Here is a tiny trained network, its code and every weight. The questions are about switching its units off for an input and a class, where a switched-off unit gives its printed mean instead of its output.

import numpy as np


def w(rows, s, z=0):
    codes = np.array(rows[::2]) - 128.0
    scale = np.full(codes.shape[1], s)
    scale[-1] = z or s
    return codes * scale


def f(y):
    return np.maximum(y, 0)


def log_softmax(a):
    a = a - a.max(-1, keepdims=True)
    return a - np.log(np.exp(a).sum(-1, keepdims=True))


def net(x, mask):
    res = np.array(x, float).reshape(1, 6) / 4 @ E
    y = f(res @ A[0][:, :-1].T + A[0][:, -1])
    res = res + np.where(mask, y, B[0][:, -1]) @ B[0][:, :-1]
    return log_softmax(res[-1] @ U[:, :-1].T + U[:, -1])


A, B = {}, {}
E = w([
[107,212,107,115,114,238,218,195],'x0',
[108,62,80,55,111,127,204,54],'x1',
[159,139,45,73,13,63,134,133],'x2',
[94,235,79,1,126,42,119,124],'x3',
[112,113,30,198,125,184,66,90],'x4',
[251,34,35,109,142,169,118,180],'x5',
],0.0084)
A[0] = w([
[133,54,62,156,120,146,182,145,150],'N0',
[39,246,137,103,148,78,155,118,95],'N1',
[120,83,193,211,188,155,107,162,166],'N2',
[88,70,93,115,64,192,160,125,104],'N3',
[29,205,124,79,103,55,172,133,10],'N4',
[138,181,137,157,162,184,124,246,168],'N5',
[80,227,165,63,116,123,118,104,139],'N6',
[79,68,122,161,134,79,53,116,55],'N7',
[110,157,135,132,110,193,103,153,4],'N8',
[189,57,40,116,145,222,194,104,122],'N9',
[48,128,188,114,153,170,240,140,126],'N10',
[148,85,103,167,194,96,87,100,180],'N11',
[108,106,117,181,133,157,52,103,186],'N12',
[95,162,184,122,121,88,84,128,86],'N13',
[36,214,164,118,125,124,141,113,202],'N14',
[115,112,194,146,135,171,159,122,63],'N15',
[160,88,240,254,223,197,103,125,154],'N16',
[157,201,127,138,126,166,125,174,82],'N17',
[252,62,126,46,156,103,145,200,170],'N18',
],0.01,0.0025)
B[0] = w([
[127,56,122,124,101,143,137,87,194],'N0',
[111,121,129,97,127,66,137,91,208],'N1',
[53,152,172,143,96,128,109,121,210],'N2',
[145,78,109,143,138,132,150,100,180],'N3',
[85,105,122,118,161,100,124,84,209],'N4',
[162,207,135,144,184,117,141,150,192],'N5',
[121,147,128,91,139,55,109,69,197],'N6',
[157,126,125,119,93,174,69,169,186],'N7',
[150,138,125,107,162,144,122,165,149],'N8',
[164,60,108,114,81,160,128,145,227],'N9',
[115,162,140,112,211,101,248,117,190],'N10',
[132,134,144,132,100,167,92,144,192],'N11',
[158,140,138,131,96,172,79,167,191],'N12',
[136,124,89,127,99,136,112,119,173],'N13',
[127,148,99,54,137,79,152,81,201],'N14',
[122,157,189,154,147,90,159,106,165],'N15',
[46,170,181,201,104,122,89,89,253],'N16',
[142,177,95,121,159,108,129,142,163],'N17',
[132,105,119,16,117,40,127,114,225],'N18',
],0.012,0.015)
U = w([
[193,14,50,41,65,112,55,112,196],'0',
[81,151,226,201,92,187,61,150,2],'1',
[43,197,174,111,159,35,151,68,184],'2',
[184,208,79,216,133,249,90,210,145],'3',
[105,16,138,127,99,179,238,101,129],'4',
[255,184,105,44,183,96,203,200,72],'5',
],0.0085,0.00076)

Each question gives the input, the list of numbers given to net, and the class t.
The units are the neurons (one row each of A and B). Each row of codes is followed by its name. A weight is (code - 128) times the scale printed after its matrix; where a second scale follows, it is the last column's (A, B and U).
mask holds one flag per neuron, in row order. A switched-off neuron (its flag False) gives its mean, the last column of its row in B, instead of its output. The means were averaged over made-up inputs and are rounded, as every weight is.
A unit's drop is (log p(t) with every unit on - log p(t) with that unit switched off) / (log p(t) with every unit on - log p(t) with every unit switched off).
The circuit of an input: a set's keep is (log p(t) with only the set's units on - log p(t) with every unit switched off) / (log p(t) with every unit on - log p(t) with every unit switched off). Starting from the 12 units with the biggest drops (on a tie, the unit counted first), units are removed one at a time, each time the one whose removal leaves the highest keep (on an exact tie, the one counted first), for as long as the keep stays at least 0.8.
circuit, biggest first: the units of the circuit, biggest drop first
most important unit: the unit with the biggest drop
top k neurons: the k neurons with the biggest drops, biggest first
drop when u is switched off: that unit's drop, to one decimal
input [4,-7,-3,8,2,4], class 5: circuit, biggest first	N16
input [4,-2,-6,4,-1,4], class 5: circuit, biggest first	N5; N4; N16
input [-1,-1,7,0,-5,1], class 0: top 3 neurons	N16; N10; N5
input [-4,0,6,-6,0,-3], class 1: circuit, biggest first	N18; N14
input [7,-3,3,2,6,6], class 5: top 3 neurons	N5; N17; N16
input [-1,-1,2,-1,-5,2], class 0: top 3 neurons	N10; N16; N5
input [1,-7,3,5,-7,3], class 5: top 3 neurons	N16; N2; N5
input [7,5,-5,1,2,4], class 4: top 2 neurons	N9; N0
input [4,-2,-4,-7,-3,3], class 1: top 2 neurons	N16; N14
input [1,5,-5,0,-2,6], class 0: top 2 neurons	N18; N9
input [-1,8,3,8,-4,4], class 0: drop when N16 is switched off	0.1
input [8,2,3,6,-1,3], class 5: drop when N14 is switched off	0.0
input [-3,3,-6,-3,2,6], class 1: drop when N16 is switched off	1.0
input [2,8,-1,3,2,1], class 0: drop when N9 is switched off	0.3
input [6,-3,2,1,0,6], class 5: most important unit	N5
